Here is a tiny trained network, its code and every weight. The questions are about switching its units off for an input and a class, where a switched-off unit gives its printed mean instead of its output.

import numpy as np


def w(rows, s, z=0):
    codes = np.array(rows[::2]) - 128.0
    scale = np.full(codes.shape[1], s)
    scale[-1] = z or s
    return codes * scale


def f(y):
    return np.maximum(y, 0)


def log_softmax(a):
    a = a - a.max(-1, keepdims=True)
    return a - np.log(np.exp(a).sum(-1, keepdims=True))


def net(x, mask):
    res = np.array(x, float).reshape(1, 5) / 4 @ E
    y = f(res @ A[0][:, :-1].T + A[0][:, -1])
    res = res + np.where(mask, y, B[0][:, -1]) @ B[0][:, :-1]
    return log_softmax(res[-1] @ U[:, :-1].T + U[:, -1])


A, B = {}, {}
E = w([
[5,166,155,134,123,160,254,136,99],'x0',
[97,170,151,185,55,203,39,61,62],'x1',
[118,13,96,20,13,69,155,96,156],'x2',
[119,49,119,100,197,123,136,137,57],'x3',
[140,108,100,142,61,137,63,254,194],'x4',
],0.0066)
A[0] = w([
[107,94,124,101,106,120,161,98,119,254],'N1',
[143,126,144,135,218,146,105,182,116,132],'N2',
[65,190,126,129,146,126,220,128,84,115],'N3',
[102,47,135,98,75,140,82,81,59,124],'N4',
[111,72,120,111,21,123,36,58,91,198],'N5',
[151,34,126,102,76,118,47,255,142,156],'N6',
[133,176,127,144,74,117,59,169,173,186],'N7',
[185,172,132,155,226,117,74,56,107,163],'N8',
[122,229,130,168,142,136,132,108,118,252],'N9',
[150,138,134,153,103,145,38,174,164,178],'N10',
[162,87,128,121,186,131,101,149,124,156],'N11',
[179,98,131,133,208,114,57,201,132,223],'N12',
[91,156,127,140,136,130,148,118,97,150],'N13',
[156,73,127,87,126,105,124,202,167,180],'N14',
[140,169,126,119,101,117,104,101,141,129],'N15',
[139,57,116,89,130,104,250,101,147,181],'N16',
[175,189,122,148,62,134,27,147,184,181],'N17',
[169,167,133,136,126,152,84,150,149,199],'N18',
[73,140,128,132,143,144,221,193,122,231],'N19',
[152,93,111,74,126,86,181,118,161,153],'N20',
[158,60,129,71,138,99,216,125,174,81],'N21',
[65,140,128,151,89,162,149,126,116,95],'N22',
],0.0099,0.0026)
B[0] = w([
[143,133,161,66,106,142,121,109,143,195],'N1',
[131,117,72,104,175,85,159,84,95,197],'N2',
[73,110,155,201,128,186,186,127,127,217],'N3',
[122,56,145,111,85,133,84,37,118,212],'N4',
[142,86,127,133,79,142,16,30,116,252],'N5',
[125,18,104,163,132,178,109,215,189,254],'N6',
[143,159,159,157,71,113,106,197,122,211],'N7',
[173,190,78,87,250,155,97,103,141,234],'N8',
[132,205,143,188,164,167,159,117,137,225],'N9',
[119,139,108,174,98,88,119,199,149,218],'N10',
[107,117,95,116,131,78,141,98,95,181],'N11',
[122,98,45,135,167,51,134,119,82,231],'N12',
[129,122,131,174,141,132,152,93,163,174],'N13',
[130,66,111,109,144,151,144,204,148,208],'N14',
[122,162,145,130,102,149,94,133,110,157],'N15',
[133,134,197,19,108,133,182,139,137,227],'N16',
[123,200,141,148,62,84,74,202,137,240],'N17',
[125,159,117,146,113,86,106,159,117,193],'N18',
[80,80,154,173,108,113,216,84,94,219],'N19',
[117,113,151,49,116,114,147,161,118,196],'N20',
[116,134,163,17,119,93,165,158,105,207],'N21',
[128,128,152,181,83,97,150,95,111,178],'N22',
],0.019,0.0094)
U = w([
[19,119,160,234,126,165,190,60,103,100],'0',
[145,151,23,145,212,72,111,76,70,164],'1',
[139,57,138,130,59,161,2,1,139,186],'2',
[114,54,62,174,88,85,60,200,201,9],'3',
[145,235,143,201,70,93,42,127,158,84],'4',
[98,85,178,8,114,92,167,127,139,225],'5',
[160,200,141,150,173,219,93,46,171,78],'6',
],0.0072,0.0011)

Each question gives the input, the list of numbers given to net, and the class t.
The units are the neurons (one row each of A and B). Each row of codes is followed by its name. A weight is (code - 128) times the scale printed after its matrix; where a second scale follows, it is the last column's (A, B and U).
mask holds one flag per neuron, in row order. A switched-off neuron (its flag False) gives its mean, the last column of its row in B, instead of its output. The means were averaged over made-up inputs and are rounded, as every weight is.
A unit's drop is (log p(t) with every unit on - log p(t) with that unit switched off) / (log p(t) with every unit on - log p(t) with every unit switched off).
The circuit of an input: a set's keep is (log p(t) with only the set's units on - log p(t) with every unit switched off) / (log p(t) with every unit on - log p(t) with every unit switched off). Starting from the 12 units with the biggest drops (on a tie, the unit counted first), units are removed one at a time, each time the one whose removal leaves the highest keep (on an exact tie, the one counted first), for as long as the keep stays at least 0.8.
units of the circuit, in order: the units of the circuit, biggest drop first
unit that matters most: the unit with the biggest drop
k most important neurons: the k neurons with the biggest drops, biggest first
drop when u is switched off: that unit's drop, to one decimal
input [7,6,6,-8,-2], class 2: unit that matters most	N5
input [0,0,-8,-6,-3], class 6: units of the circuit, in order	(N8; N9)
input [3,8,-3,3,2], class 4: units of the circuit, in order	(N19; N6)
input [3,4,1,-2,0], class 0: units of the circuit, in order	(N8; N6)
input [0,-6,-4,3,-7], class 1: 3 most important neurons	(N8; N2; N6)
input [6,-5,1,-7,-8], class 0: 2 most important neurons	(N3; N19)
input [-1,-7,2,-4,4], class 5: 4 most important neurons	(N21; N16; N20; N5)
input [6,0,2,2,2], class 0: 2 most important neurons	(N19; N3)
input [2,-4,-7,6,-4], class 1: 2 most important neurons	(N8; N2)
input [0,-4,-3,5,-6], class 1: 4 most important neurons	(N8; N2; N6; N14)
input [-4,-3,6,5,4], class 5: 4 most important neurons	(N21; N16; N20; N17)
input [4,-7,-5,4,-2], class 0: 2 most important neurons	(N3; N19)
input [0,2,5,3,-6], class 2: 2 most important neurons	(N5; N4)
input [-7,1,-4,-4,2], class 4: units of the circuit, in order	(N17)
input [8,-1,3,-1,3], class 0: 3 most important neurons	(N19; N3; N22)
input [7,4,7,8,4], class 2: 2 most important neurons	(N5; N4)
input [-3,-6,-4,-7,1], class 4: 2 most important neurons	(N6; N17)
input [-4,5,1,-8,1], class 4: drop when N9 is switched off	0.0
input [-4,-3,-4,7,3], class 1: drop when N12 is switched off	0.1
input [2,-2,-5,4,0], class 0: drop when N18 is switched off	0.2
input [3,2,-8,8,0], class 1: unit that matters most	N8
